Table B holds the same points as the rows below and some others, measured another way and shuffled. Each row below is followed by which row of B it is.
B:
1: [-34 -17 -13  27  15  47 -86 -35  43 -31  22   9  17 -64 -13  22  24  32
 -24  -9 -34 -10 -89 -59  53 -88]
2: [  94  -22   55  136 -161  213   24 -315  333   -6  -58  -46   16  -63
  -13   22  207  307 -203  117  -50   71  -34   22  103   82]
3: [  1  33   9  48 -54  51 -71 -25  71   8 -27 -29 -69 -53  47  67  98 -36
 -64  51  19   8 -78 108  73 -17]
4: [ -61  -40  -55  -75   31  -33  -33  102  -53  137 -110   61   48 -133
  117   77  -53 -158  155  -57  -34   27 -152    1  139   12]
5: [ -73  -10 -108   72 -136  130 -125 -142  169 -133   94   76  -50  380
   89  181  138   30 -273  173   75 -118  -50  157 -185 -297]
6: [ -17   31   44   94  -14   79 -113  -53   76 -100   30  -61  -31  -73
  -47   46  109  106 -161   46   17  -51  -78   27   33 -107]
7: [ 112   90   -4   99 -215   88   -3  -61  185  111  -84  -65 -258   59
  114   47  189 -147 -136  145   48   47  -29  303   57  132]
8: [-38   9   7  32   8  54 -89 -17  42 -36  -4 -19  -1 -89   6  59  58  22
 -49  12   1  -8 -94  19  64 -69]
9: [   2   12    7  102  -80  119  -84 -138  141  -86   57  -39  -74  -29
  -13   14  145   95 -129   82   -3   10  -46   51   23  -72]
10: [ 32  10 -22  20 -52  53 -51 -44 121  47 -35  12 -70  16  59  49  52 -94
  -3  30   8  65 -56  77  48  30]
11: [ -70   -8 -121  -75    1 -123 -127   38  -62   13  103  139   83  308
  117  175  -45 -120  -90   26  -40 -142  -90  -38   -7 -243]
12: [ -29   38   66   96   -4   67 -129  -34   49 -114   28  -83  -22 -107
  -47   63  131  118 -185   49   31  -72  -86   50   44 -127]
13: [  61   58  -13   18 -133   16  -12   21   93  151 -118  -20 -161    2
  161  104  118 -209  -25   93   43   58  -67  272  108  129]
14: [ 112  174   79  187 -234  153  -57 -125  225  -42  -29 -175 -327   40
   40   78  324   -4 -318  235  120   32    9  424   26   91]
15: [  -5  166  -51   -9   -2  280  101 -313  206   -1  -62  -46    8   27
  -96  -49  -16  309  -51   19 -122  238  -16  -56  125  263]
16: [   8    7  -29    6  -35   10  -33   23   45  101  -71    9  -47  -39
   66   37   12 -108   14   -2  -23    8  -99   32   93   29]
17: [ -94  -55 -155   40 -158  116   10  -82   72   52  -25   89  -26  162
  109   45   46   18 -104   80  -52 -113 -135   21  -48 -166]
18: [ 114  -44  -62  -99   34 -255   86  420 -144  543 -347   79  -32  -83
  125  -34 -320 -539  222 -254 -112 -115 -232 -174  209  213]
19: [  14 -138  -37   55  -67  163  -79 -178  304  -34  -40   89   71  117
   67  136   89   44  -77   60   48   25  -62   16  -94 -133]
20: [-103 -157 -111  -51 -172 -237   92  192 -319  355  -94  102  108 -398
  244  -55   14  -87  185  -53 -282 -222 -289 -165  406  -64]
21: [-119 -255 -294 -231  -32 -112  202  330 -202  600 -377  267   89 -247
  325  -80 -351 -537  639 -257 -211   29 -325 -209  225  158]
22: [-100  180 -122  -55   25  219   62  -75   39   40 -102  -30 -104   53
  -11  -19  -85    2   56  -12  -37  180  -76   81   45  184]
23: [ -35  -21  -16  -14   29  -32  -49   94  -39   99  -81   20   40 -123
   40   40  -44  -77   36  -63  -47  -49 -145  -66  120  -30]
24: [ -40  -27  -39   39  -30  127  -94 -172  135 -107   89   28   10    1
    2   29   95  101  -29   58  -22   62  -40   -8    7 -105]
25: [-195   43 -272 -121   -7  200  130  -27  -22  155 -151  120   -7  159
   90  -22 -211  -67  169  -61 -113   84 -166  -58  -14   65]
26: [ -37  -58  -39  -73   97  -99  -45  173  -93  169 -121   66   98 -128
   49   33 -153 -165  139 -144  -70  -52 -175 -165  140  -16]
27: [ -17  -72  -86 -138   69 -148   14  227 -118  309 -183  112   81 -114
  144   40 -203 -320  266 -161 -101   -3 -188 -127  192   85]
28: [  71   13   93  135 -116  198  -12 -269  293  -55  -66  -84   37 -100
  -26   80  226  332 -258  119  -11   42  -46   65  108   52]
29: [ -67  -10 -151   15 -171   65   43   20   32  161 -117   69  -75  156
  164   80   21 -111  -79   72  -35 -108 -153  115    4  -63]
30: [  -3  314  118  182 -114  268 -159 -397  191 -412  285 -247 -262  -26
 -131   29  427  389 -366  301   75  189  126  368   64   27]
31: [ 151   89   96  200 -271  191 -179 -615  427 -367  414  -80 -163  134
  -12   55  543  372 -325  379   12  222  218  276   52  -54]
32: [ -37   11    8   54  -12   79 -103  -84   76  -92   42  -23   -5  -59
  -13   49   95   89  -87   44   -1    0  -68   16   41 -100]
33: [ -47 -293 -111 -186  213 -194   -2  336  -93  380 -307  254  368  -94
  113   92 -423 -312  326 -341 -118 -145 -301 -463   96  -97]
34: [   4 -162  -69  106 -430  104  193 -244  129  266 -148   39   35 -301
  270  -12  321  261  -55  193 -215  -57 -178   98  334   81]
35: [  62   27   -6   98  -98   94  -54 -117  164  -10   34  -26 -121   31
  -14  -24  100    5 -110   59  -17   18  -31   30   15   -9]
36: [ -4   4   5  52 -36  55 -77 -55  76 -22  15 -15 -27 -59   8  36  83  29
 -67  33 -17  -3 -72  15  64 -54]
37: [ 109  -13 -149 -172  -65  -76  -57 -150  207  156   73  218  -19  400
  253  170  -21 -364  214   71  -22  277   75  138   55  135]
38: [ -7 -10  -5  70 -73 103 -70 -94 125 -43  11 -12 -56 -41  26  37 120  35
 -76  65   7  17 -65  63  28 -62]
39: [  33  -76  -13  157  -94  144  -75 -154  205  -74   69   -7  -60    7
  -91  -90   80  117 -144   20  -46  -70  -63 -142  -68 -158]
40: [  74  -17   -9  146 -116  136  -66 -167  215  -51   68  -24 -124   49
  -67  -78  106   64 -143   58  -34  -15  -23  -48  -41  -72]
41: [ -89    2  -30  -81   65  -28  -70   74  -67   53  -63   35   77 -127
  100  126  -14  -79   99  -25  -17   37 -133   44  151  -14]
42: [  61   59   75  160  -60   92 -104  -62  143  -79   15 -103 -116  -14
  -89    8  134   92 -266   57   31  -88  -53   36   -5  -77]
43: [ -25  -15  -31   -6  -11   17  -55    5   31   48  -36   31    3  -55
   62   57   18  -61   25    0  -24   11 -100   10   81  -30]
44: [  16  -92    8   79   68    2  -99   19   42  -12   30   21   77  -76
 -141  -93  -95   68  -65 -130 -101 -145 -125 -352    4 -177]
45: [  15   44   36   93  -46   72  -92  -35   95  -44   -4  -65  -81  -39
  -14   45  113   26 -154   56   32  -35  -68   82   35  -52]
46: [ -79 -195 -206   26 -194  159   90  -50   90  194 -104  130  -86 -119
  147 -138   -8 -145  241  -14 -120   21 -168  -75    6  -37]
47: [  57   16   11  -11   21 -116   -7  249  -67  262 -213  -11  -33 -109
   53   31 -113 -256   18 -114  -30 -108 -177  -44  150   81]
48: [  -2   49   14   94  -65  131  -94 -137  144 -103   46  -52  -80  -16
  -17   47  157   95 -147   93   28   26  -39  104   16  -61]
49: [ -38  -79  -92  -74   32  -15  -32   27    6  120  -46  105   65  -55
   81   16  -96 -140  187  -79  -78   54 -121 -114   93   -7]
50: [ -56  -80  -76  -92   70  -44  -36   76  -46  126  -66   99  109  -94
   74   34 -121 -128  184 -109  -84   18 -145 -145  120  -26]
51: [  33  -86 -139  -53 -179    8  205   75   79  470 -388  123   85   77
  230   92 -114 -126   -1  -41 -128 -105 -232  -26  166  165]
52: [  17  -61 -121    3  -98  105 -110 -226  248  -80  149  136  -44  313
   91   85   82  -82   -7  106   13   96   28   56 -119 -139]
53: [-147 -153  -40  181 -158  378  -42 -218  193 -184   15  -58 -129 -423
    3 -126  272  197   83  103   20   93 -122   93  -40 -149]
54: [-103 -150 -123   65 -140  140   44   11   25  124 -119   46  -58 -223
   93  -93   31  -44  116  -16  -80  -65 -203  -53   36  -91]
55: [ -16 -173  -55  -17   27   75  -82  -92  197   15  -48  136  169   69
   57  114  -37    5   36  -36  -12    7 -105 -137  -38 -142]
56: [ -84  -12  -98   81 -136  123  -18  -41   67   12  -47   25  -43  148
   61   76   69   58 -222   86   -6 -169 -144   56  -61 -186]
57: [  26 -239 -109   25  -54  154  -47 -215  329   17   -5  185  129  161
   43   27  -34   16   60  -20  -45   42  -69 -208 -125 -156]
58: [  56   98   65   62  -56  -59 -105  -48    4  -28   99  -71  -82  -82
   -3   25  149   31 -128   70  -44  -17  -27   60  178    3]
59: [  -9   13   -3   58  -37   79  -96 -110  107  -80   65  -13  -35  -23
   -3   32  109   56  -75   55   -6   25  -45   31   38  -73]
60: [ -14  131    2  -72  116  -94  -42  108 -151   94  -16  -35   -5 -154
  -32  -26 -112  -91   97 -106 -102   53  -96  -98  230  122]
61: [ -80  -38 -129 -111 -147 -232  141  191 -349  413 -115   72   26 -382
  244  -92  -38 -171  280  -65 -298  -74 -242  -94  476  138]
62: [ -57  -60  -64 -210  205 -275   15  462 -301  416 -303  111  170 -232
  128   66 -364 -426  334 -298 -111  -92 -282 -230  267  100]
63: [ 130  -83   26  165 -194  231   44 -342  394   27  -60  -13   10  -15
  -39  -47  165  294 -194   84  -83   46  -33  -83   40   59]
64: [  -1   53   30  129  -96  174 -111 -206  189 -172   99  -72 -106    2
  -35   34  220  164 -205  137   36   26   -9  131   -7  -90]
65: [  -5   40   46   70   -3   32  -90   30   33  -15  -39  -64  -34  -97
  -22   62   67   26 -140   12   16  -73 -105   34   70  -62]
66: [  53  -25  -57    3  -44  -13   -3   59   56  182 -102   46  -60  -10
   60  -19  -61 -190   66  -53  -57    0 -106  -50   73   58]
67: [ -30   90   39   92  -75  158 -125 -180  148 -187   86  -84 -102  -22
    8  107  247  140 -184  170   76   69   -8  235   24  -65]
68: [  24   44   31  123  -83  134  -85 -128  163  -98   38  -68 -104  -17
  -38   17  155   95 -179   89   29   -3  -41   80    2  -59]
69: [ -45  -31  -43  200 -280  398    8 -532  416 -225   74  -12   31  177
    5   93  352  573 -432  286  -22  -14  -23  117  -84 -172]
70: [  -3   12  -14  -13   15  -19  -49   73    0   95  -82    9   -8  -66
   52   59  -18 -111   20  -33  -18  -13 -117    6  105   10]
71: [ -53  179 -132  -92   10   69   58  -53  -48  106  -13    6 -106   39
   24  -68 -100  -80  137  -25 -122  180  -51   12  151  210]
72: [   5  -17   -6   35  -17   20  -55   17   43   50  -45   -1  -12  -77
   16   17   11  -35  -24  -20  -31  -38 -109  -37   74  -39]

[  58  -60   -3   60  -13  171  -94  -41  -61   31   22 -168   52  -62
 -133   94   94 -108  -67    0   26  -79  144  -71 -126  -20  -91    6
  -38  120  -40  -60   67]  48
[  95 -136   37   73  -27  161  -94  -17    5   28  -11 -139   97   29
 -132  101   61 -138  -34  -49   60  -67  230  -65 -227  -77   -5   50
  -28  256   28 -180   90]  66
[ 121 -228  -27 -225 -249  -74 -109 -189   14  -30  -30  -94  130    7
 -125  -20  195 -243  -10  -39 -140  -72   55 -190 -316  149   78  232
   74  191   51   29   27]  22
[  69 -142   26  116  -24  158  -94   -1   42   23  -32 -152   78   62
 -134  105   95  -68  -25  -76  138  -97  257  -71 -243  -82   61   20
  -26  291    4 -191   80]  36
[ 338  -26  127   77  205  335 -211   93  184   70 -166  163 -118 -115
  143  -56   28   -2  386  266 -196  138 -129  229 -133 -105   71 -425
   30 -267   63   43 -168]  53
[  32 -348  235 -225  150  314 -105 -138 -240  220  -95  -42   -1 -319
 -514  417 -358 -356 -183   -7  187  -77   35  -50  127 -253 -297 -236
   96 -156  191  -11   27]  34
[  20 -456  189  -52   -6  189 -168  -75   49  381 -169  -36   14   50
 -189  330 -280  176    2  -38  192 -132  -65  -94  -19 -139 -196  -36
   47   74  232 -136  238]  20
[ -29 -139  115 -248  -92 -202    1  -31   48 -119  -38  151  -27   12
   10 -100  256 -261  -24 -145    5  -59  137  -39 -109   79  197   23
   51   53  -31  222 -248]  15
[ -10   57   25   32    4   74   37  125  -31   33   87  -89  -47  -19
  145  -81   82  237   18   69  -30  -48 -204  -32  159   90 -150 -136
 -137 -190 -136  130  -18]  12
[  34   44   82   -7   84  156  -60   25 -139  111   84  -17  -25 -150
   48   43    9  -54  -46  103 -155   18  -50   34  144   -6 -328  -61
  -93 -187  -47  138   30]  27
[-106  101    3 -117 -261 -125   95  167 -174  192   84  -28 -185  -11
   17   21 -240  294 -233    7  -82 -139 -125  -96  434  157 -536  341
 -148 -217  -31  111  259]  11
[ 104 -161    0 -285 -267   70    4  -80 -242  137   46 -194   67 -156
 -325  156 -303 -109 -205   55 -130  -96 -142 -222  113   84 -417  265
  -17 -100  116  -70  261]  17
[  58  -45   22   47   22  194 -108  -39  -83   72   21 -137   28 -100
 -116  112   58 -115  -59   35  -15  -58  106  -40  -68  -33 -163  -17
  -35   44  -24  -14   71]  9
[  24  -35   63   91  -42   -4   41  205  157   -8  -13    7  -54  182
  172 -115   99  266   97  -58  102  -64    7    5  -21   20  111  -77
 -111   65  -67  -49  -38]  44
[ 102 -135  119   49  -15   71  -34  109   96   25  -24   20   53  139
   39    9   15  -26   51  -71   41  -13  185   13 -151  -92   51   22
  -65  199   49 -164   29]  50
[  14 -193   57 -106 -168 -147 -175  -90  147  117 -128  131  -63  111
   87   -8  201  -21   55  -67  -84  -93  133  -40 -193  112   42  227
   68  148   62  145   16]  71
[  21   58   36   41   51  155  -45   52 -109   70   66  -83  -42 -119
   -6   39   32  -10  -58   71  -58  -35   -7    7  102   -1 -241  -69
  -87 -122  -76   86   28]  13
[   3  -79  114  -35  131  190   -1  -15 -163  -85   42 -100   55 -181
 -285  143   61 -396 -163  -88  171  -58  263  -19  -51 -158   -6 -197
  -11   65  -53  -15 -135]  2
[  33 -194   45 -252 -233  -11   96   31 -124  -97  -71 -126  -10  -71
 -511  146 -207 -266 -246 -170  266 -191  211 -184  -27  -49   39  104
   55  124   74 -180    3]  69
[ -90 -207  189  -91   84   69 -233  -65   34  443 -173  198 -268 -109
   91  201 -113  279   64  103  -34  -89 -251   66  268   14 -370 -123
   54 -348  110  360   70]  61
[ 118 -115   12   81  -37  189 -103   -3   14   24  -47 -146   55    5
 -175  108   33 -105  -17  -28   90  -85  217  -55 -218  -77   12   13
   -9  215   25 -188   82]  39
[  98 -208  -52 -211 -328   45   -2  -76 -139   81  -23 -258   73  -52
 -385  157 -221  -44 -187  -21   26 -173  -27 -269  -42   82 -212  281
   13   89  101 -178  260]  29
[  87   35  100   96 -102  -20  -15  256  101   45  -86  169 -143  168
   35    1 -106  -21  -22 -100   34  -39  420  121  -33 -113  -43  233
  -67  205   69 -204   89]  52
[ -26   69   19   24   -9   56   43  121  -31   21   82  -92  -60  -25
  128  -90   97  241    8   61  -22  -59 -205  -40  165  104 -136 -139
 -135 -192 -149  141  -32]  65
[ 152   89  218  -31   49   34  156  377    9  -96   41  223  -74   60
  111 -118 -196 -135   26  -38  -47  111  199  190  149 -168  -44  -50
 -149  -69   34 -149 -111]  57
[ 104  126  176  -57   37   40  226  369  -64 -122  140  103  -25   19
  138 -161 -170  -23   -8    0  -57   97  -11  109  250  -89 -115 -117
 -207 -178  -52  -82 -113]  19
[ 101 -150   62   85  -46  103  -63   75  101   18  -42  -60   68  133
  -36   38   59  -28   32  -82   98  -58  229  -30 -227  -82   94   39
  -45  276   36 -209   62]  40
[ -11   81   37   52  -17   14   43  185   47   12   38  -12 -114   42
  194 -124   97  277   58   43    4  -53 -142   13  148   86  -66 -125
 -132 -161 -133  119  -57]  45
[  70 -135   -1  142  -65  130  -84   35  106  -12  -78 -156   32  110
 -141   77  124    8    9  -96  205 -138  270  -76 -278  -64  161    4
  -12  320  -16 -211   52]  72
[ 215  -15  157 -129   39  137 -139   92   45  175 -149  255 -222 -152
   65    1 -179  -16  180  200 -241   78 -137  178  133  -34 -213 -138
   34 -380  127  153  -54]  21
[ 111    8   93   65  -68   37  180  343   86 -180   20  -29    1  175
  -10 -120  -69   65   15 -122  207  -40  183   13  -30 -102  198  -88
 -146  151  -45 -295  -83]  33
[  10   97   63   13   36   76  -23  122  -47   77   35   41 -134  -83
  116  -34   25  100    6   86  -93  -21  -77   62  186   34 -229  -86
  -98 -231  -78  171  -28]  43
[  -8   51  -28   68   -8  122  -44   38  -46   33   28 -140  -65  -81
  -18    9  118  105  -34   52   23  -99  -31  -51   45   65 -124  -85
  -75  -83 -124   90    5]  6
